Below is a small trained network, with its code and all its weights. Each question gives an input and a class and asks what happens when units are switched off, that is, made to give their printed mean instead of their output.

import numpy as np


def w(rows, s, z=0):
    codes = np.array(rows[::2]) - 128.0
    scale = np.full(codes.shape[1], s)
    scale[-1] = z or s
    return codes * scale


def f(y):
    return np.maximum(y, 0)


def log_softmax(a):
    a = a - a.max(-1, keepdims=True)
    return a - np.log(np.exp(a).sum(-1, keepdims=True))


def net(x, mask):
    res = np.array(x, float).reshape(1, 7) / 4 @ E
    y = f(res @ A[0][:, :-1].T + A[0][:, -1])
    res = res + np.where(mask, y, B[0][:, -1]) @ B[0][:, :-1]
    return log_softmax(res[-1] @ U[:, :-1].T + U[:, -1])


A, B = {}, {}
E = w([
[174,185,121,146,181,196,93,109,140],'x0',
[211,142,118,88,34,198,123,87,161],'x1',
[140,148,82,129,146,133,95,142,130],'x2',
[114,159,185,115,62,79,83,68,139],'x3',
[127,78,79,118,157,101,191,149,115],'x4',
[135,123,158,5,91,91,145,150,120],'x5',
[176,93,135,133,128,151,218,69,135],'x6',
],0.011)
A[0] = w([
[109,101,75,106,156,123,195,177,145,72],'N1',
[181,100,133,114,101,203,234,98,130,54],'N2',
[98,115,151,126,55,81,125,133,120,15],'N3',
[130,89,50,77,154,73,206,180,119,44],'N4',
[79,103,123,115,98,122,119,102,135,73],'N5',
[77,85,164,140,1,73,141,168,127,71],'N6',
[155,152,146,92,173,117,120,34,135,93],'N7',
[123,113,128,99,110,174,158,99,133,75],'N8',
[113,93,74,119,130,133,146,154,130,115],'N9',
[120,90,76,94,174,116,184,159,108,60],'N10',
[183,144,94,117,32,200,85,87,131,131],'N11',
[153,164,136,120,163,46,112,37,133,86],'N12',
[130,106,75,253,196,144,170,130,134,59],'N13',
[151,105,103,201,174,137,134,133,145,80],'N14',
[118,126,95,210,166,165,156,129,121,73],'N15',
[192,126,139,137,55,188,184,99,141,36],'N16',
[103,111,149,133,55,70,131,130,127,64],'N17',
[112,119,78,178,141,118,131,128,125,28],'N18',
[175,113,147,118,100,162,199,119,107,101],'N19',
[104,141,149,75,146,207,39,153,123,45],'N20',
[195,165,63,141,27,186,26,128,132,2],'N21',
[127,161,163,137,233,175,80,206,131,103],'N22',
[143,106,89,235,154,164,143,137,113,91],'N23',
[122,116,136,135,119,143,140,136,122,53],'N24',
[126,124,84,204,164,154,152,124,123,89],'N25',
],0.014,0.0055)
B[0] = w([
[209,139,124,127,147,135,117,154,108,200],'N1',
[114,109,155,54,87,167,180,112,113,226],'N2',
[109,112,131,135,109,64,113,99,138,180],'N3',
[255,119,128,123,141,135,110,158,125,223],'N4',
[125,142,140,116,118,96,116,110,123,153],'N5',
[122,138,103,95,102,36,103,68,129,221],'N6',
[153,136,150,200,116,154,176,161,125,165],'N7',
[122,141,123,93,106,135,151,120,112,162],'N8',
[176,134,167,155,140,133,159,149,133,172],'N9',
[206,127,112,108,151,136,112,167,139,203],'N10',
[160,124,122,175,75,194,77,102,145,240],'N11',
[155,126,153,201,116,102,199,171,123,167],'N12',
[91,135,138,137,207,133,146,55,141,253],'N13',
[97,105,137,144,167,130,122,78,122,199],'N14',
[94,126,110,145,166,126,160,74,136,210],'N15',
[59,127,112,50,71,182,159,154,125,209],'N16',
[113,121,122,129,106,63,121,91,140,188],'N17',
[120,130,140,128,162,135,137,100,122,166],'N18',
[107,127,129,59,110,142,159,114,131,194],'N19',
[79,119,94,109,114,126,95,180,118,183],'N20',
[178,143,112,200,129,169,29,153,150,231],'N21',
[58,119,121,65,148,110,133,195,111,212],'N22',
[90,140,126,155,168,139,131,56,129,224],'N23',
[138,139,113,135,130,132,138,128,137,131],'N24',
[97,132,144,135,175,129,121,80,140,208],'N25',
],0.025,0.017)
U = w([
[160,138,193,214,118,106,190,147,108,72],'0',
[128,120,136,154,214,146,147,31,132,244],'1',
[149,148,96,187,83,184,46,95,169,9],'2',
[153,118,126,142,79,29,106,60,138,158],'3',
[255,98,122,106,181,123,130,118,109,255],'4',
[148,109,144,87,54,190,157,59,144,49],'5',
[94,122,106,113,171,115,104,185,83,21],'6',
],0.007,0.0017)

Each question gives the input, the list of numbers given to net, and the class t.
The units are the neurons (one row each of A and B). Each row of codes is followed by its name. A weight is (code - 128) times the scale printed after its matrix; where a second scale follows, it is the last column's (A, B and U).
mask holds one flag per neuron, in row order. A switched-off neuron (its flag False) gives its mean, the last column of its row in B, instead of its output. The means were averaged over made-up inputs and are rounded, as every weight is.
A unit's drop is (log p(t) with every unit on - log p(t) with that unit switched off) / (log p(t) with every unit on - log p(t) with every unit switched off).
The circuit of an input: a set's keep is (log p(t) with only the set's units on - log p(t) with every unit switched off) / (log p(t) with every unit on - log p(t) with every unit switched off). Starting from the 12 units with the biggest drops (on a tie, the unit counted first), units are removed one at a time, each time the one whose removal leaves the highest keep (on an exact tie, the one counted first), for as long as the keep stays at least 0.8.
units of the circuit, in order: the units of the circuit, biggest drop first
top k neurons: the k neurons with the biggest drops, biggest first
drop when u is switched off: that unit's drop, to one decimal
input [-8,8,3,7,-6,-2,-7], class 2: units of the circuit, in order => N21
input [0,6,-8,0,-1,-4,-2], class 2: top 2 neurons => N21; N11
input [-2,-1,1,2,3,0,7], class 5: top 3 neurons => N2; N21; N19
input [3,2,-6,7,6,-7,5], class 5: top 3 neurons => N16; N2; N19
input [7,5,-7,-8,7,-2,7], class 5: top 2 neurons => N2; N16
input [4,-8,-8,8,-4,-4,-5], class 0: top 2 neurons => N12; N16
input [1,5,3,3,-1,-8,3], class 2: top 2 neurons => N21; N11
input [-1,-8,-8,5,8,2,0], class 4: top 2 neurons => N4; N10
input [-8,7,4,-2,-8,8,-2], class 2: top 2 neurons => N21; N11
input [2,-1,-8,5,-6,-5,1], class 0: top 3 neurons => N12; N21; N7
input [-2,5,-5,-4,-4,0,-3], class 2: drop when N21 is switched off => 0.1
input [-5,7,0,0,0,-3,-2], class 2: drop when N21 is switched off => 0.5
input [8,7,4,-8,-3,4,5], class 5: drop when N2 is switched off => 1.5
input [-3,-8,-6,6,8,-1,-2], class 3: units of the circuit, in order => N6
input [8,7,7,-8,6,8,5], class 5: drop when N2 is switched off => 1.4
